What each symbol does to the units:
pg: x>tb, e>tg, w>qd, n>fg
rn: x>sr, e>sb, w>qn, n>rj
jd: x>ct, e>fp, w>mr, n>lf
rj: x>rn, e>mh, w>jm, n>dd
tg: x>sm, e>bc, w>bb, n>lc
tt: x>gp, e>nz, w>cg, n>tp
mr: x>dt, e>sq, w>tt, n>dq
qb: x>hr, e>qn, w>th, n>dl
mg: x>dn, e>gp, w>lc, n>bc
bb: x>fg, e>ml, w>cn, n>cr
ml: x>lc, e>cg, w>tz, n>tn
cr: x>bb, e>tn, w>tb, n>tz
qn: x>nj, e>dd, w>bs, n>jm
lf: x>jd, e>th, w>dq, n>sq
fp: x>gd, e>dl, w>sq, n>th
th: x>fp, e>bs, w>jz, n>zd
gd: x>sg, e>qb, w>lf, n>fp
bs: x>dl, e>qq, w>nb, n>fh
nj: x>zn, e>rj, w>dl, n>qn
dn: x>tn, e>qf, w>tg, n>mg
dl: x>qb, e>jm, w>zd, n>bs
jz: x>sq, e>nb, w>ct, n>sg
dz: x>cg, e>dt, w>mg, n>qf
zn: x>fh, e>rn, w>qb, n>nj
qq: x>jm, e>gr, w>zn, n>sr
fh: x>bs, e>sr, w>hr, n>zn
hn: x>tp, e>jd, w>qf, n>dt
dd: x>rj, e>qd, w>qq, n>gs
ct: x>nz, e>gd, w>dt, n>jd
tb: x>cn, e>sm, w>mh, n>pg
gr: x>gs, e>cn, w>rn, n>qz
sq: x>lf, e>zd, w>nz, n>jz
gp: x>qf, e>dq, w>gt, n>tt
qd: x>mh, e>bb, w>gr, n>hd
hd: x>qd, e>cr, w>qz, n>cn
tp: x>tt, e>ct, w>dz, n>hn
sm: x>tz, e>mg, w>fg, n>tg
cg: x>gt, e>hn, w>dn, n>dz
sg: x>jz, e>hr, w>jd, n>gd
mh: x>sb, e>fg, w>gs, n>qd
gt: x>bc, e>tp, w>tn, n>cg
zd: x>th, e>fh, w>sg, n>nb
nz: x>dq, e>sg, w>hn, n>ct
fg: x>pg, e>lc, w>hd, n>bb
jm: x>qn, e>gs, w>fh, n>qq
dt: x>hn, e>lf, w>gp, n>mr
sb: x>qz, e>pg, w>dd, n>mh
tz: x>cr, e>dn, w>pg, n>sm
bc: x>mg, e>tt, w>ml, n>gt
sr: x>qq, e>qz, w>nj, n>rn
qf: x>dz, e>mr, w>bc, n>gp
lc: x>tg, e>gt, w>cr, n>ml
tn: x>ml, e>dz, w>sm, n>dn
dq: x>mr, e>jz, w>tp, n>nz
hr: x>nb, e>nj, w>fp, n>qb
qz: x>gr, e>tb, w>rj, n>sb
cn: x>hd, e>tz, w>sb, n>tb
nb: x>zd, e>zn, w>gd, n>hr
gs: x>dd, e>hd, w>sr, n>gr

In the rows, 53 means zero.

Named rows; a name shown again gets a slightly different row:
cn: 34 35 82 45 55 63 10 45 61 52 88 47 14 39 53 48 75
lf: 62 53 24 50 42 49 85 84 52 65 10 40 82 53 33 34 31
tn: 83 44 93 46 64 29 31 43 63 52 76 41 48 63 53 88 23
dz: 79 54 80 60 57 7 61 47 49 59 39 43 66 63 55 87 12
dn: 85 46 93 49 64 23 35 42 62 51 70 41 52 65 52 90 18
fp: 59 60 7 45 46 77 85 79 53 53 26 53 82 57 35 27 51
pg: 44 32 85 41 56 61 9 47 65 53 92 42 15 42 51 51 67
pg: 45 32 85 41 57 64 7 47 65 51 91 43 16 43 49 53 66
fh: 42 74 5 58 52 87 80 49 44 38 47 80 69 58 61 38 81
gp: 76 56 72 63 54 6 67 53 46 64 28 42 70 63 54 81 11
gd: 61 60 9 45 44 74 85 80 53 55 22 49 83 55 34 27 48
bb: 53 32 89 39 61 59 9 48 67 51 94 40 21 47 48 58 58
hn: 69 55 62 62 47 10 77 62 46 67 15 38 75 58 49 68 14
nj: 34 75 12 63 53 83 74 39 41 36 54 84 60 55 67 37 88
fh: 42 75 6 58 52 86 79 49 45 38 48 81 70 57 61 36 80
hn: 69 54 60 62 50 11 76 62 45 67 13 38 76 57 48 69 12
dq: 64 53 45 58 43 23 82 75 48 68 7 37 79 53 42 52 19
fh: 41 76 6 56 53 87 79 47 44 38 48 79 69 57 61 36 79
qf: 78 55 77 61 55 8 64 49 48 63 34 41 68 63 55 84 10
dq: 64 53 44 57 44 23 83 72 47 68 6 37 80 56 41 53 18
lc: 80 40 94 41 64 38 21 45 65 50 87 39 37 60 50 81 32
sm: 70 35 94 39 63 48 13 47 68 50 91 39 30 55 48 73 42
qn: 29 75 18 64 52 81 70 37 40 37 56 85 56 53 69 39 90
qn: 27 74 18 64 52 82 70 34 39 38 54 85 56 54 70 40 89
nz: 63 51 40 54 44 28 82 76 49 69 7 36 79 53 39 47 22
nj: 32 76 14 63 52 83 72 38 41 37 52 85 61 55 67 38 88
dq: 65 53 45 57 43 22 83 74 47 70 6 36 79 55 42 53 18
dd: 11 55 53 65 51 68 38 31 43 45 71 73 24 40 72 41 98
fg: 49 32 88 39 60 58 9 47 67 52 93 42 17 44 49 54 63
dq: 65 53 44 58 43 24 83 73 48 70 6 37 79 54 41 52 18
dq: 64 54 46 58 43 21 83 74 47 70 6 36 80 54 41 53 18
ml: 83 42 94 45 64 35 26 43 65 52 82 38 42 62 51 86 26

From each start, follow one symbol. Which unit do you reach?
Answers are names.
39 34 84 42 56 63 9 46 64 50 89 45 16 41 52 49 71
n
pg
56 67 1 47 50 87 83 66 51 44 39 67 80 58 47 31 65
e
nj
42 32 85 41 57 62 8 47 65 52 92 43 17 42 50 52 67
n
fg
39 33 83 44 56 63 9 46 63 53 90 44 15 40 52 50 70
e
sm
38 75 9 62 52 85 76 43 43 39 50 83 67 57 63 36 84
n
nj
45 32 86 43 57 62 7 48 65 52 91 43 17 43 51 52 67
n
fg
85 52 87 55 62 15 46 43 55 54 58 40 58 65 56 92 13
w
ml
62 53 18 47 42 56 85 83 52 62 12 42 83 53 32 31 36
w
nz
85 46 92 50 65 23 36 43 61 52 71 41 51 65 53 90 19
e
qf
62 54 19 47 43 57 86 84 52 63 11 41 82 54 34 31 37
x
lf
80 40 94 42 63 39 22 45 67 51 87 39 39 58 50 80 32
n
ml
64 35 91 37 60 52 11 48 68 51 93 39 26 52 48 67 47
n
sm
65 54 45 57 43 22 83 74 48 70 6 37 79 54 42 52 19
n
nz
64 52 40 55 42 28 84 77 47 69 5 37 79 53 39 47 20
x
dq
82 53 85 57 60 12 53 45 53 57 51 41 61 65 56 91 13
w
tn
67 55 57 62 46 13 78 66 45 68 11 38 78 56 47 64 14
x
hn
24 73 23 66 53 79 64 33 41 38 60 84 50 50 72 40 94
x
qn
37 75 8 59 53 86 77 43 42 38 51 83 65 58 65 37 85
x
fh
56 68 1 49 49 88 83 65 50 45 38 67 80 59 46 32 66
e
nj
83 52 85 58 59 12 53 43 54 55 50 41 61 66 55 91 13
w
tn
83 51 88 55 63 14 46 43 56 56 58 41 59 65 56 91 14
w
ml
40 33 83 42 55 64 9 46 63 52 90 45 14 42 53 49 71
x
cn
68 55 56 62 47 12 79 66 45 68 11 37 76 56 46 62 15
w
gp
36 75 8 60 53 86 76 43 43 38 49 83 65 57 64 37 83
x
fh
61 60 6 45 45 77 84 78 54 52 25 53 83 55 35 26 52
x
gd
65 34 92 38 62 52 13 47 68 49 94 38 26 52 48 66 48
w
pg
73 56 70 62 52 7 70 55 47 65 23 39 72 60 53 77 11
x
gp
37 75 8 61 53 84 77 44 42 38 50 82 65 56 65 37 83
x
fh
86 49 90 52 63 20 42 43 58 54 64 41 55 65 54 91 16
w
lc
16 66 36 68 52 74 56 30 39 41 63 83 38 46 74 42 96
w
nj
86 49 91 52 62 19 42 43 59 53 64 40 56 66 55 91 16
w
lc
75 36 94 39 63 43 17 46 68 51 90 38 35 57 49 76 37
x
sm
60 32 90 40 61 57 9 48 68 49 93 39 23 49 49 62 53
e
tn
15 67 34 68 53 74 54 30 39 41 63 83 38 47 74 41 97
w
nj
62 53 22 47 43 55 84 86 52 62 12 42 84 53 35 31 36
w
nz
61 54 20 48 42 56 85 84 52 64 11 41 82 52 34 30 37
w
nz
57 65 3 45 49 86 84 68 53 46 35 64 82 58 43 28 62
w
gd
28 73 19 66 53 82 69 36 41 38 55 85 55 54 69 39 90
x
nj
40 33 83 42 56 62 9 47 62 53 91 45 15 41 54 48 71
e
sm
39 33 84 43 56 64 9 47 63 52 90 45 15 41 52 51 71
x
cn
65 52 46 57 44 23 82 74 48 70 7 38 79 54 43 52 19
n
nz
50 33 87 41 58 60 8 48 66 52 93 42 17 45 49 55 63
x
pg
85 49 90 52 63 19 42 43 59 55 64 40 55 65 55 91 17
w
lc
23 72 23 66 52 78 65 34 39 37 58 85 49 50 73 41 93
w
fh
63 52 23 49 41 48 85 82 50 65 9 39 83 53 33 35 32
w
dq
10 53 57 63 53 67 33 33 45 48 75 69 19 39 71 40 95
x
dd
60 63 4 46 49 84 83 72 52 49 32 58 82 57 41 29 60
e
fh
64 53 28 52 41 43 86 81 49 66 7 39 83 52 35 38 30
e
fp
49 32 87 39 58 60 8 48 66 52 92 42 17 45 49 56 64
n
bb
80 55 82 60 58 9 56 47 51 58 44 42 62 64 56 90 12
n
dz
45 74 5 54 52 88 80 52 46 40 45 77 73 56 58 34 77
n
fh
66 34 91 39 62 52 12 46 70 51 93 40 26 51 49 67 49
w
pg
63 52 28 51 40 42 85 82 49 65 7 39 81 51 36 39 29
e
fp
12 50 65 60 52 65 28 34 46 50 76 65 17 38 68 41 94
e
cn
85 45 93 48 64 29 30 44 63 51 76 40 47 63 53 89 23
x
ml
55 33 90 38 60 59 8 48 67 51 93 42 20 48 49 59 57
e
ml
85 51 88 55 61 15 48 43 56 55 58 40 58 65 56 92 14
w
ml
59 33 92 38 61 55 10 46 69 50 93 39 22 50 47 63 53
e
tn
21 40 74 53 52 64 18 41 55 51 83 56 13 37 59 42 85
e
fg
31 75 13 62 53 82 74 39 41 38 53 84 62 56 67 39 87
n
qn
81 53 83 58 58 9 57 45 52 58 45 42 64 64 57 89 10
n
dz
71 55 65 63 50 8 74 59 46 66 17 39 72 58 51 74 13
w
dz
77 54 77 61 56 6 64 49 49 61 34 41 68 63 55 83 13
n
gp
55 68 1 48 50 87 82 65 51 43 38 67 79 59 46 29 66
e
nj
38 75 9 60 52 87 76 43 43 39 51 83 66 56 64 38 85
n
nj
75 38 94 40 64 44 16 45 68 51 90 38 35 57 49 76 38
w
bb
69 55 59 63 49 10 76 63 47 67 15 39 75 58 49 69 13
w
qf
50 31 88 39 57 59 8 47 67 52 94 42 18 45 50 55 63
x
pg
74 37 94 41 65 44 17 46 68 51 91 39 34 58 49 75 38
n
lc
37 73 10 59 52 84 77 43 43 38 51 82 65 57 64 37 84
n
nj
75 38 95 40 63 45 17 45 67 50 90 38 33 56 49 77 37
n
lc
25 37 77 50 53 64 14 43 56 52 85 52 13 38 57 44 82
e
bb
70 37 92 40 63 49 12 47 68 49 93 37 30 54 49 73 42
w
fg
75 54 72 63 52 7 67 54 47 64 28 41 70 62 55 81 10
x
qf
84 50 88 54 61 16 47 44 55 55 57 42 58 65 55 92 14
w
ml
77 56 76 62 54 7 64 49 48 62 33 40 67 64 55 85 10
n
gp
68 54 55 61 46 13 80 66 46 69 11 37 76 56 45 62 15
w
gp
67 53 55 62 46 14 78 66 46 69 11 38 77 57 47 63 14
w
gp
85 47 91 48 63 25 36 44 60 53 70 40 51 64 54 89 19
e
qf
73 55 69 64 51 7 71 55 47 65 22 40 72 59 52 78 12
x
gp
62 58 8 44 46 73 85 80 55 55 22 49 83 53 34 27 49
w
lf
40 33 83 43 55 62 10 47 63 52 90 46 14 41 53 49 71
n
pg
40 34 84 43 55 63 9 47 63 52 90 45 14 40 52 49 70
e
sm
54 32 89 38 58 58 9 47 66 51 93 41 21 46 48 60 58
x
fg
58 65 2 46 48 86 84 68 52 45 35 64 81 59 45 28 62
w
gd
82 54 81 59 58 10 57 46 51 57 45 42 63 65 56 91 11
n
dz
66 33 92 39 61 52 11 47 68 50 92 40 26 52 47 66 46
n
sm
59 63 4 44 49 83 84 72 52 47 33 60 82 57 42 28 58
e
fh
55 33 89 39 59 59 7 49 66 52 93 41 20 47 48 59 58
e
ml
15 66 34 68 52 75 54 31 40 42 62 82 37 46 75 41 97
w
nj
62 53 28 51 41 41 86 82 50 66 6 38 83 53 35 38 29
n
lf
17 42 71 54 53 64 18 38 52 50 79 58 14 36 63 42 89
w
dd
84 43 93 46 65 28 30 43 62 50 77 39 46 63 52 89 22
n
dn
73 56 69 63 52 6 71 56 47 65 23 39 73 60 52 79 10
e
nz
66 54 51 59 45 18 80 69 46 70 7 36 78 55 44 60 17
n
dq
84 43 94 46 65 28 30 43 63 51 77 39 48 64 51 89 22
w
sm
65 52 40 55 44 29 83 76 48 68 6 36 80 54 39 46 22
w
hn
64 53 34 54 43 35 83 79 50 68 5 36 82 53 37 43 25
e
gd
39 33 85 43 56 62 10 46 63 52 90 44 15 41 52 50 70
e
sm
72 55 69 63 51 8 71 55 46 64 25 39 71 61 52 77 11
x
gp
22 73 22 67 53 78 65 33 39 38 58 85 50 52 73 41 93
w
fh
66 34 93 37 62 52 11 47 69 51 94 39 26 52 48 67 47
w
pg
73 55 70 62 51 7 71 56 46 65 22 40 72 61 53 78 11
x
gp
50 32 88 39 58 61 6 47 66 52 92 42 18 44 49 55 64
e
lc
23 74 23 66 53 79 66 34 40 38 58 85 50 51 72 40 94
x
qn
62 58 9 44 44 73 83 79 54 55 22 50 82 55 35 28 48
n
fp
49 34 88 40 59 60 8 48 66 52 93 43 19 44 49 54 63
e
lc
69 55 60 61 48 10 76 63 46 68 14 39 75 58 49 70 13
w
qf
55 32 88 38 61 58 8 49 67 52 93 41 19 46 48 60 58
w
cn
21 39 74 52 52 64 17 41 56 53 83 55 12 37 61 42 86
e
fg
24 74 23 68 53 78 65 33 40 39 59 85 49 51 73 39 94
x
qn
84 45 94 48 64 28 31 43 63 53 76 40 46 64 53 87 22
e
dz
82 55 83 60 60 10 56 46 52 57 45 41 64 65 57 88 11
e
hn
83 41 96 43 64 34 25 44 66 50 81 40 43 61 52 86 27
x
lc
84 48 90 52 63 20 41 43 58 54 63 41 55 67 55 90 16
w
lc
62 54 20 47 42 55 85 83 53 62 12 41 83 53 33 31 36
x
lf
74 56 72 63 53 6 68 52 46 63 28 40 71 62 55 81 11
x
qf
83 45 94 46 65 28 30 43 63 52 77 40 49 64 53 88 21
x
ml
61 53 19 49 42 56 86 83 52 63 12 41 82 53 34 32 37
w
nz
55 32 89 39 59 58 9 48 68 52 93 40 20 47 48 60 58
x
fg
74 56 69 62 53 7 70 55 47 64 23 41 71 62 53 77 10
x
gp
61 60 6 44 46 78 84 78 54 53 25 53 83 56 35 26 52
x
gd
75 39 95 41 64 45 16 46 67 51 90 38 33 57 49 77 38
n
lc
61 57 12 45 44 69 85 81 54 56 19 46 83 53 33 28 45
n
gd
85 46 93 49 64 23 36 43 59 52 71 41 51 64 53 90 19
e
qf
49 32 88 39 60 59 7 48 67 51 92 42 19 44 49 55 63
x
pg
30 34 79 46 54 65 12 44 58 52 87 48 13 38 56 45 80
n
cn
57 65 2 46 49 85 85 68 53 46 36 64 80 59 43 28 62
w
gd
64 52 39 56 43 27 82 76 48 68 6 36 81 53 38 47 23
x
dq
74 56 72 64 54 6 68 51 47 62 28 41 69 62 54 81 11
x
qf
55 32 90 40 60 58 8 48 67 51 94 41 22 47 48 59 58
x
fg
86 44 94 47 64 29 31 42 63 52 76 39 46 63 52 88 23
w
sm
87 49 90 52 62 20 41 44 59 53 65 41 55 65 55 91 16
w
lc
38 32 84 43 56 63 10 46 64 53 89 46 14 42 53 50 71
e
sm
59 63 3 44 48 84 84 73 53 48 32 60 83 57 40 27 58
e
fh
64 54 46 58 44 21 82 73 49 69 6 37 78 53 43 53 20
n
nz
85 51 87 55 61 16 46 42 55 56 57 42 59 65 57 90 13
w
ml
18 42 71 54 52 65 20 38 52 51 80 57 14 38 63 41 90
e
pg
73 55 68 64 51 8 70 55 46 65 24 39 72 60 53 78 10
x
gp
63 53 34 54 41 36 85 79 49 68 5 37 82 53 38 43 26
e
gd
38 33 83 43 56 63 10 46 63 53 90 45 15 40 52 50 71
x
cn
48 32 87 39 59 61 7 47 65 51 94 42 18 45 50 55 64
n
bb
81 54 82 59 60 10 58 44 50 58 45 42 64 64 56 89 11
w
dn
82 42 95 45 64 34 24 44 63 51 81 39 42 61 51 84 27
n
tn
79 39 94 42 63 39 21 45 66 51 86 38 38 59 49 81 32
n
ml
50 33 88 40 58 60 9 48 66 52 93 42 17 44 49 55 62
e
lc
38 34 83 42 57 63 8 46 63 52 90 44 14 40 54 49 71
e
sm
12 53 58 61 52 67 32 33 45 49 73 69 19 39 71 42 95
x
dd
59 59 7 45 45 77 85 78 55 52 25 52 83 56 36 26 52
x
gd
74 55 74 63 54 6 67 52 48 63 27 41 69 62 53 81 11
e
dq
66 53 51 60 44 17 81 71 47 69 8 37 77 55 45 59 16
n
dq
63 53 34 53 42 37 84 79 50 67 6 37 82 52 37 42 25
x
nz
84 44 93 46 63 29 30 43 63 52 77 40 47 63 51 88 22
x
ml
13 49 65 58 52 65 28 35 48 49 76 66 17 37 68 39 94
e
cn
61 60 6 45 45 78 85 78 54 53 26 54 83 56 36 27 53
x
gd
83 52 85 57 60 12 52 44 54 57 52 40 61 66 56 90 13
w
tn
46 74 3 55 51 87 80 52 46 39 45 76 73 59 58 35 76
n
fh
63 53 40 56 42 29 82 77 48 69 6 36 80 53 39 48 22
w
hn
53 70 3 51 50 89 83 61 49 42 41 70 78 59 50 31 68
e
qn
85 48 91 53 64 19 42 43 58 54 63 41 56 65 55 91 17
x
dn
73 55 68 63 52 7 72 55 47 65 23 41 71 60 55 77 12
x
gp
55 68 2 48 49 87 85 64 52 44 38 67 80 58 46 30 65
w
fp
28 73 18 65 53 81 70 35 41 38 55 85 55 54 70 39 90
x
nj
63 52 29 51 42 41 85 81 50 66 6 38 82 52 35 37 28
e
fp
61 54 23 49 42 48 86 84 52 64 9 39 83 53 34 35 34
w
dq
18 42 72 54 51 65 19 38 52 51 80 59 14 38 62 42 89
w
dd
27 75 18 65 53 81 71 35 41 37 57 85 56 52 70 40 90
x
nj
38 34 84 43 56 64 8 48 62 51 90 45 15 40 51 49 72
x
cn
78 55 76 62 54 8 64 50 49 60 33 41 68 63 55 84 10
x
dz
37 75 9 59 53 86 77 43 42 38 50 83 66 57 65 37 83
x
fh
73 54 68 63 50 6 70 55 47 64 23 41 71 60 54 77 11
x
gp
85 45 94 47 64 28 30 44 63 52 75 40 46 64 52 89 22
e
dz
75 56 74 63 53 7 67 53 47 62 27 40 71 61 54 82 10
e
dq
44 31 86 40 55 62 8 47 65 52 93 41 16 43 50 53 67
n
fg
61 57 12 45 43 67 85 82 53 58 18 45 83 54 33 28 45
n
gd
77 56 76 63 56 8 65 50 48 61 34 41 68 62 55 84 11
n
gp
18 41 70 53 52 65 19 39 52 50 80 58 13 36 62 42 89
e
pg
45 32 86 39 57 62 7 48 65 51 92 43 15 43 52 52 67
n
fg
54 32 89 39 60 57 8 49 68 51 93 40 20 47 49 59 57
w
cn
66 53 50 58 45 19 80 71 45 69 7 37 77 56 45 59 15
n
dq
86 46 92 49 63 24 36 44 60 52 71 41 52 65 54 90 19
e
qf
62 54 20 47 43 54 85 83 53 63 12 42 83 53 33 31 37
x
lf
17 43 69 54 51 65 20 39 53 51 82 59 13 36 63 41 88
w
dd
60 60 6 45 45 76 85 79 55 53 25 52 83 56 36 27 51
x
gd
65 53 51 59 44 18 80 69 46 70 8 37 77 55 43 58 16
n
dq
64 53 29 51 41 43 86 82 51 66 6 38 81 52 34 38 29
n
lf
72 55 68 63 52 8 71 56 46 65 23 39 72 61 53 77 11
e
nz
84 45 92 47 65 28 31 43 65 51 76 41 47 63 52 89 23
e
dz
75 54 73 63 54 6 67 53 48 62 28 41 70 63 53 82 10
x
qf
55 68 0 48 49 87 82 65 51 42 38 67 81 59 46 31 65
e
nj
28 75 18 64 53 81 70 37 39 39 55 85 56 53 71 40 92
e
dd
39 33 84 43 55 61 8 46 62 52 90 43 15 41 50 51 72
n
pg
62 54 19 47 43 56 85 84 52 62 12 42 83 53 33 30 37
x
lf
26 73 18 64 53 81 70 36 39 37 57 86 56 52 70 40 91
x
nj
66 34 92 38 61 53 12 47 68 50 93 40 26 51 47 68 48
e
dn
81 53 82 59 59 11 57 47 51 58 44 42 63 65 56 90 10
e
hn
59 62 3 45 46 80 85 75 54 50 29 57 82 57 38 27 55
x
fp
20 40 74 51 52 64 17 41 54 51 83 56 13 36 59 42 86
e
fg
58 65 3 45 48 83 84 73 54 48 33 61 83 57 40 28 58
e
fh
61 57 13 45 44 69 85 81 54 59 19 48 84 55 35 28 44
n
gd
23 73 22 66 52 79 66 33 40 38 58 86 50 52 72 41 92
x
qn
63 53 29 51 43 42 85 81 51 66 6 38 82 53 35 37 29
n
lf
54 32 89 39 58 58 8 49 67 51 93 40 23 46 49 59 58
e
ml
29 36 79 47 54 64 12 44 59 54 87 49 13 38 55 44 79
n
cn
75 37 94 41 63 45 17 46 68 51 89 38 34 57 49 77 38
x
sm
37 76 9 60 52 86 77 43 43 35 50 83 65 57 65 38 84
n
nj
45 73 4 54 53 88 80 52 47 37 46 78 73 58 56 33 77
n
fh
54 68 2 47 50 88 83 64 51 44 39 68 80 59 47 30 66
e
nj
61 52 24 48 41 50 85 83 52 65 9 40 82 51 34 33 33
w
dq
